Below are the code and all the weights of a small trained network. Each question names an input and a target symbol and asks about switching units off, where a switched-off unit gives its printed mean instead of its output.

import numpy as np


def w(rows, s, z=0):
    codes = np.array(rows[::2]) - 128.0
    scale = np.full(codes.shape[1], s)
    scale[-1] = z or s
    return codes * scale


def norm(h):
    return h / np.sqrt((h * h).mean(-1, keepdims=True) + 1e-5)


def f(y):
    return y / 2 * (1 + np.tanh(0.7978845608 * (y + 0.044715 * y**3)))


def softmax(a):
    e = np.exp(a - a.max(-1, keepdims=True))
    return e / e.sum(-1, keepdims=True)


def log_softmax(a):
    a = a - a.max(-1, keepdims=True)
    return a - np.log(np.exp(a).sum(-1, keepdims=True))


def net(x, mask):
    ids = ['Ψγζημξπστ'.index(c) for c in x.split()]
    T = len(ids)
    res = E[ids] + P[:T]
    u = 0
    for l in range(2):
        r = norm(res)
        for j in range(2):
            rows = slice(3 * j, 3 * j + 3)
            q, k, v = (r @ M[l][rows].T for M in (Q, K, V))
            z = softmax(np.where(np.tri(T) > 0, q @ k.T / 3**0.5, -1e9)) @ v
            o = O[l][rows]
            res = res + np.where(mask[u + j], z, o[:, -1]) @ o[:, :-1]
        u += 2
        y = f(norm(res) @ A[l][:, :-1].T + A[l][:, -1])
        res = res + np.where(mask[u : u + 12], y, B[l][:, -1]) @ B[l][:, :-1]
        u += 12
    return log_softmax(norm(res)[-1] @ U[:, :-1].T + U[:, -1])


Q, K, V, O, A, B = {}, {}, {}, {}, {}, {}
E = w([
[2,70,113,101,133,192],'Ψ',
[161,151,124,88,235,145],'γ',
[126,37,148,127,137,94],'ζ',
[81,34,147,115,126,112],'η',
[215,17,156,125,159,167],'μ',
[133,188,170,5,124,85],'ξ',
[73,53,156,141,143,97],'π',
[122,144,153,221,93,173],'σ',
[57,28,138,101,70,84],'τ',
],0.0088)
P = w([
[135,103,254,95,133,218],'0',
[147,101,227,117,138,184],'1',
[148,112,205,127,142,163],'2',
[141,114,185,131,142,151],'3',
[137,118,166,134,143,144],'4',
[134,121,152,136,141,138],'5',
[130,124,139,136,140,131],'6',
[129,127,128,139,141,124],'7',
[125,131,119,140,139,118],'8',
[123,134,110,141,140,111],'9',
[121,136,101,141,141,106],'10',
[121,140,92,142,140,98],'11',
],0.0084)
Q[0] = w([
[249,166,108,125,71,166],'L0H0',
[128,142,69,88,106,233],'L0H0',
[47,62,179,170,161,65],'L0H0',
[228,141,125,140,154,100],'L0H1',
[160,121,108,152,179,155],'L0H1',
[231,185,133,131,82,156],'L0H1',
],0.012)
K[0] = w([
[122,102,253,112,141,172],'L0H0',
[149,91,186,134,199,143],'L0H0',
[126,138,26,188,85,49],'L0H0',
[114,98,174,118,174,179],'L0H1',
[140,109,108,154,179,179],'L0H1',
[150,130,181,102,91,224],'L0H1',
],0.012)
V[0] = w([
[118,109,141,70,95,84],'L0H0',
[127,115,99,143,229,141],'L0H0',
[118,107,98,131,254,119],'L0H0',
[155,34,79,178,104,166],'L0H1',
[95,65,93,82,187,68],'L0H1',
[32,168,179,218,192,71],'L0H1',
],0.0086)
O[0] = w([
[132,129,130,94,1,144,87],'L0H0',
[127,112,93,145,138,181,124],'L0H0',
[127,109,87,148,121,206,106],'L0H0',
[71,139,144,73,106,177,177],'L0H1',
[164,68,173,117,135,123,90],'L0H1',
[107,195,205,194,160,103,255],'L0H1',
],0.007,0.0029)
A[0] = w([
[171,66,122,182,87,100,83],'L0N0',
[106,113,141,42,198,76,130],'L0N1',
[61,58,145,114,124,121,179],'L0N2',
[63,72,112,122,54,101,3],'L0N3',
[199,163,29,73,150,151,136],'L0N4',
[220,173,175,145,110,195,100],'L0N5',
[143,223,137,4,146,178,49],'L0N6',
[40,142,89,125,137,83,53],'L0N7',
[138,68,214,186,96,134,153],'L0N8',
[115,113,149,85,92,5,21],'L0N9',
[120,175,97,171,97,77,133],'L0N10',
[127,47,58,73,116,129,47],'L0N11',
],0.015,0.0026)
B[0] = w([
[146,87,88,95,162,152,138],'L0N0',
[220,103,140,128,179,104,197],'L0N1',
[131,45,146,175,113,139,186],'L0N2',
[109,84,90,32,72,91,146],'L0N3',
[26,170,173,169,134,121,159],'L0N4',
[163,94,114,85,170,120,185],'L0N5',
[195,84,108,56,150,182,184],'L0N6',
[170,85,136,176,63,168,135],'L0N7',
[134,92,74,85,195,172,251],'L0N8',
[3,171,178,166,111,92,175],'L0N9',
[67,148,188,150,119,117,162],'L0N10',
[198,126,51,170,191,27,140],'L0N11',
],0.023,0.011)
Q[1] = w([
[154,99,143,92,97,130],'L1H0',
[40,250,137,191,94,106],'L1H0',
[177,97,151,100,95,147],'L1H0',
[149,103,190,119,155,182],'L1H1',
[206,158,188,76,127,83],'L1H1',
[135,52,111,78,174,163],'L1H1',
],0.024)
K[1] = w([
[75,164,121,150,151,80],'L1H0',
[214,62,253,82,88,74],'L1H0',
[73,159,78,163,154,87],'L1H0',
[156,112,165,65,177,200],'L1H1',
[203,135,185,105,70,95],'L1H1',
[179,90,89,110,154,171],'L1H1',
],0.023)
V[1] = w([
[197,159,155,129,152,104],'L1H0',
[166,94,152,126,119,135],'L1H0',
[88,166,56,94,102,162],'L1H0',
[113,132,106,153,95,152],'L1H1',
[130,124,70,117,84,140],'L1H1',
[73,175,251,202,146,125],'L1H1',
],0.015)
O[1] = w([
[185,176,126,191,86,155,145],'L1H0',
[114,149,118,166,80,130,149],'L1H0',
[144,75,95,142,196,107,98],'L1H0',
[131,88,134,106,178,182,55],'L1H1',
[164,111,186,151,155,160,79],'L1H1',
[86,82,2,63,177,195,10],'L1H1',
],0.0087,0.012)
A[1] = w([
[75,201,169,111,156,97,72],'L1N0',
[107,122,168,156,108,166,139],'L1N1',
[232,136,83,126,117,142,125],'L1N2',
[199,158,153,68,187,123,104],'L1N3',
[127,188,138,163,83,110,95],'L1N4',
[58,173,56,148,123,158,90],'L1N5',
[171,132,80,27,167,183,88],'L1N6',
[210,99,113,67,115,116,167],'L1N7',
[96,105,78,76,114,250,2],'L1N8',
[129,159,177,122,170,179,111],'L1N9',
[209,129,122,151,81,152,93],'L1N10',
[51,141,129,202,135,59,176],'L1N11',
],0.019,0.0034)
B[1] = w([
[173,100,96,207,155,156,179],'L1N0',
[149,156,105,100,179,103,144],'L1N1',
[88,161,207,99,155,107,168],'L1N2',
[161,59,132,77,191,188,253],'L1N3',
[131,159,108,177,141,49,147],'L1N4',
[114,135,120,155,135,252,169],'L1N5',
[119,204,158,108,18,116,197],'L1N6',
[115,222,71,160,101,128,206],'L1N7',
[46,124,112,199,162,211,170],'L1N8',
[129,124,110,153,117,45,193],'L1N9',
[100,144,146,114,80,151,137],'L1N10',
[56,164,152,68,94,117,175],'L1N11',
],0.029,0.015)
U = w([
[54,140,106,165,122,228,186],'Ψ',
[12,86,177,62,125,80,95],'γ',
[158,114,56,130,56,127,91],'ζ',
[126,114,139,141,103,127,4],'η',
[160,204,158,41,110,144,219],'μ',
[108,206,108,201,156,43,131],'ξ',
[180,65,138,135,220,131,178],'π',
[158,124,213,185,65,144,16],'σ',
[121,122,30,96,111,100,61],'τ',
],0.011,0.0038)

Each question gives the input, a string of symbols that net reads in full, and the target symbol t.
The units are the heads (3 rows each of Q, K, V and O) and the neurons (one row each of A and B). Each row of codes is followed by its name. A weight is (code - 128) times the scale printed after its matrix; where a second scale follows, it is the last column's (O, A, B and U).
mask holds one flag per unit, layer by layer, with each layer's heads first. A switched-off unit (its flag False) gives its mean, the last column of its rows in O or B, instead of its output. The means were averaged over made-up inputs and are rounded, as every weight is.
A unit's drop is (log p(t) with every unit on - log p(t) with that unit switched off) / (log p(t) with every unit on - log p(t) with every unit switched off).
The circuit of an input: a set's keep is (log p(t) with only the set's units on - log p(t) with every unit switched off) / (log p(t) with every unit on - log p(t) with every unit switched off). Starting from the 12 units with the biggest drops (on a tie, the unit counted first), units are removed one at a time, each time the one whose removal leaves the highest keep (on an exact tie, the one counted first), for as long as the keep stays at least 0.8.
units of the circuit, in order: the units of the circuit, biggest drop first
k most important neurons: the k neurons with the biggest drops, biggest first
top k neurons in layer l: the k neurons of layer l with the biggest drops, biggest first
input γ π γ ξ, target μ: units of the circuit, in order : (L0N6, L1N6)
input σ ξ Ψ, target ξ: units of the circuit, in order : (L0H1, L1N3, L0N11, L0N2)
input ζ σ η μ ξ μ ξ η μ, target ξ: units of the circuit, in order : (L0H1, L0N11, L0N6)
input τ σ μ π Ψ, target π: top neuron in layer 0 : (L0N9)
input ζ μ σ Ψ σ Ψ ξ ζ, target τ: units of the circuit, in order : (L0H0, L0N3, L0N11)
input ξ ξ η, target τ: units of the circuit, in order : (L0H1, L0H0, L0N11, L0N3)
input γ Ψ τ γ γ η, target ζ: 2 most important neurons : (L0N3, L0N11)
input π ζ γ ζ, target μ: units of the circuit, in order : (L0N8, L1N6)
input ξ σ τ σ ζ, target γ: 3 most important neurons : (L0N9, L0N6, L0N5)
input μ γ γ σ σ γ Ψ, target γ: top 3 neurons in layer 0 : (L0N6, L0N8, L0N1)
input σ γ τ ζ π, target γ: top 2 neurons in layer 0 : (L0N9, L0N6)
input γ τ Ψ σ γ, target π: top 2 neurons in layer 0 : (L0N4, L0N8)
input σ τ γ σ σ σ σ Ψ π σ γ Ψ, target γ: top 2 neurons in layer 1 : (L1N7, L1N0)
input π π ξ σ ξ ξ, target ξ: top neuron in layer 1 : (L1N0)
input ξ σ γ σ π γ ξ σ, target ξ: top 2 neurons in layer 0 : (L0N10, L0N9)
input σ σ σ σ σ μ, target μ: top 2 neurons in layer 0 : (L0N9, L0N4)
input σ σ ξ ζ, target π: top 3 neurons in layer 0 : (L0N8, L0N1, L0N0)
input η γ γ η, target ζ: 2 most important neurons : (L0N2, L0N11)
input ξ σ μ σ η γ, target μ: 3 most important neurons : (L0N6, L0N9, L1N6)
input η σ ξ σ σ ζ ξ Ψ, target ξ: 4 most important neurons : (L0N11, L1N3, L1N7, L1N2)
input η ζ σ σ ξ η, target π: 3 most important neurons : (L0N8, L0N1, L0N2)
input π Ψ η σ μ σ, target π: top neuron in layer 0 : (L0N6)
input γ γ σ π ζ Ψ μ, target μ: 3 most important neurons : (L0N0, L0N9, L1N2)
input ξ τ σ, target μ: top 2 neurons in layer 0 : (L0N9, L0N8)
input Ψ η γ ξ ζ, target τ: 3 most important neurons : (L0N11, L0N2, L0N3)
input σ ξ τ Ψ ξ η, target τ: top 4 neurons in layer 0 : (L0N3, L0N11, L0N8, L0N0)
input σ σ γ ξ ζ σ σ π ζ Ψ, target ζ: 2 most important neurons : (L0N9, L0N3)
input ξ ζ μ ξ γ ζ γ, target π: top 4 neurons in layer 0 : (L0N4, L0N6, L0N9, L0N2)
input γ ξ η γ γ, target ξ: top 4 neurons in layer 0 : (L0N4, L0N8, L0N5, L0N9)
input π τ τ μ γ η σ γ ζ, target π: 2 most important neurons : (L0N2, L0N6)
